Below are the code and all the weights of a small trained network. Each question names an input and a class and asks about switching units off, where a switched-off unit gives its printed mean instead of its output.

import numpy as np


def w(rows, s, z=0):
    codes = np.array(rows[::2]) - 128.0
    scale = np.full(codes.shape[1], s)
    scale[-1] = z or s
    return codes * scale


def norm(h):
    return h / np.sqrt((h * h).mean(-1, keepdims=True) + 1e-5)


def f(y):
    return np.maximum(y, 0)


def log_softmax(a):
    a = a - a.max(-1, keepdims=True)
    return a - np.log(np.exp(a).sum(-1, keepdims=True))


def net(x, mask):
    res = np.array(x, float).reshape(1, 3) / 4 @ E
    u = 0
    for l in range(3):
        y = f(norm(res) @ A[l][:, :-1].T + A[l][:, -1])
        res = res + np.where(mask[u : u + 7], y, B[l][:, -1]) @ B[l][:, :-1]
        u += 7
    return log_softmax(norm(res)[-1] @ U[:, :-1].T + U[:, -1])


A, B = {}, {}
E = w([
[23,68,132,166,74,120,120,227,79],'x0',
[100,35,2,106,209,80,152,91,126],'x1',
[137,169,57,192,83,97,166,201,245],'x2',
],0.0078)
A[0] = w([
[183,159,107,38,244,97,253,122,184,101],'L0N0',
[49,102,118,240,100,83,127,210,129,209],'L0N1',
[111,252,216,192,99,150,152,77,144,63],'L0N2',
[126,171,123,203,126,76,149,158,181,88],'L0N3',
[209,233,154,78,142,49,112,88,175,2],'L0N4',
[181,98,201,98,153,156,54,162,60,160],'L0N5',
[135,96,90,82,159,60,54,58,67,55],'L0N6',
],0.0052,0.0032)
B[0] = w([
[184,47,106,134,77,168,14,112,111,227],'L0N0',
[203,121,96,93,102,177,31,84,126,254],'L0N1',
[159,175,61,95,118,1,99,152,58,209],'L0N2',
[159,74,187,87,218,171,151,166,137,187],'L0N3',
[185,76,76,133,73,218,45,60,126,199],'L0N4',
[115,172,74,239,179,154,193,175,193,219],'L0N5',
[70,232,133,220,95,179,191,156,181,188],'L0N6',
],0.006,0.0055)
A[1] = w([
[100,153,230,128,207,154,175,62,30,2],'L1N0',
[75,120,187,177,21,86,132,149,148,137],'L1N1',
[167,143,146,139,83,106,97,179,179,76],'L1N2',
[152,166,180,97,138,128,136,85,167,158],'L1N3',
[87,71,101,118,155,2,157,84,148,76],'L1N4',
[102,55,54,117,175,107,132,44,166,128],'L1N5',
[170,95,125,95,132,131,64,99,9,87],'L1N6',
],0.0072,0.004)
B[1] = w([
[23,115,177,162,195,158,188,110,226,186],'L1N0',
[124,92,99,84,133,80,126,2,107,177],'L1N1',
[84,100,163,135,236,114,209,110,118,196],'L1N2',
[74,76,116,126,103,125,90,50,81,175],'L1N3',
[158,115,177,52,112,92,203,134,77,159],'L1N4',
[159,185,158,119,79,51,190,156,35,255],'L1N5',
[106,157,118,75,174,163,143,213,161,212],'L1N6',
],0.0067,0.006)
A[2] = w([
[68,51,134,144,80,118,77,189,116,63],'L2N0',
[102,85,115,78,146,187,78,115,79,186],'L2N1',
[166,113,106,116,139,123,159,184,149,162],'L2N2',
[149,172,197,119,108,132,111,100,139,71],'L2N3',
[106,185,85,212,76,137,111,150,139,159],'L2N4',
[155,108,110,157,97,85,147,151,246,4],'L2N5',
[115,162,214,133,95,109,112,154,126,93],'L2N6',
],0.011,0.003)
B[2] = w([
[203,142,88,171,115,144,99,4,144,231],'L2N0',
[151,140,155,122,112,132,92,161,193,254],'L2N1',
[79,152,192,113,146,157,139,161,117,227],'L2N2',
[100,50,58,149,96,79,154,148,87,202],'L2N3',
[135,130,187,34,146,131,108,185,135,176],'L2N4',
[50,122,161,185,149,158,125,73,111,207],'L2N5',
[147,117,75,115,146,94,182,146,105,194],'L2N6',
],0.012,0.0057)
U = w([
[234,96,85,147,114,158,47,31,141,168],'0',
[129,98,98,108,126,5,221,172,31,153],'1',
[29,117,210,193,207,187,177,95,145,136],'2',
[146,156,200,36,136,148,89,254,175,140],'3',
[89,160,112,132,101,93,126,161,196,20],'4',
[95,145,129,108,72,94,143,153,198,1],'5',
],0.016,0.007)

Each question gives the input, the list of numbers given to net, and the class t.
The units are the neurons (one row each of A and B). Each row of codes is followed by its name. A weight is (code - 128) times the scale printed after its matrix; where a second scale follows, it is the last column's (A, B and U).
mask holds one flag per neuron, layer by layer. A switched-off neuron (its flag False) gives its mean, the last column of its row in B, instead of its output. The means were averaged over made-up inputs and are rounded, as every weight is.
A unit's drop is (log p(t) with every unit on - log p(t) with that unit switched off) / (log p(t) with every unit on - log p(t) with every unit switched off).
The circuit of an input: a set's keep is (log p(t) with only the set's units on - log p(t) with every unit switched off) / (log p(t) with every unit on - log p(t) with every unit switched off). Starting from the 12 units with the biggest drops (on a tie, the unit counted first), units are removed one at a time, each time the one whose removal leaves the highest keep (on an exact tie, the one counted first), for as long as the keep stays at least 0.8.
units of the circuit, in order: the units of the circuit, biggest drop first
unit that matters most: the unit with the biggest drop
top k neurons: the k neurons with the biggest drops, biggest first
k most important neurons of layer l: the k neurons of layer l with the biggest drops, biggest first
drop when u is switched off: that unit's drop, to one decimal
input [-3,-2,-5], class 2: unit that matters most => L1N0
input [-4,-1,-5], class 2: top 3 neurons => L0N1; L1N0; L2N0
input [-5,-7,-6], class 1: units of the circuit, in order => L2N3; L2N0
input [-4,-8,-7], class 1: units of the circuit, in order => L2N3; L2N6
input [0,4,-2], class 1: 2 most important neurons of layer 0 => L0N5; L0N1
input [-1,6,7], class 2: top 2 neurons => L2N5; L2N2
input [8,-8,1], class 0: top 3 neurons => L2N0; L1N5; L0N1
input [-2,6,-8], class 2: units of the circuit, in order => L1N0; L0N6
input [-2,-6,7], class 2: top 2 neurons => L2N5; L1N5
input [6,-8,8], class 1: top 2 neurons => L2N6; L1N1
input [5,-7,6], class 1: top 3 neurons => L1N1; L0N0; L2N6
input [5,1,6], class 2: 3 most important neurons of layer 0 => L0N0; L0N4; L0N3
input [7,-7,-2], class 0: 2 most important neurons of layer 1 => L1N5; L1N1
input [-1,5,6], class 2: unit that matters most => L2N5
input [-2,-5,-5], class 1: 2 most important neurons of layer 0 => L0N2; L0N3
input [-3,-6,8], class 2: top 2 neurons => L2N5; L1N2
input [4,-3,0], class 0: top 2 neurons => L2N0; L1N5
input [7,-6,2], class 0: drop when L2N0 is switched off => 0.9
input [-4,-7,6], class 1: drop when L2N3 is switched off => 0.3
input [-1,7,-3], class 1: units of the circuit, in order => L1N5
input [8,-2,-1], class 0: drop when L2N0 is switched off => 0.4
input [5,-4,8], class 2: drop when L2N5 is switched off => 0.9
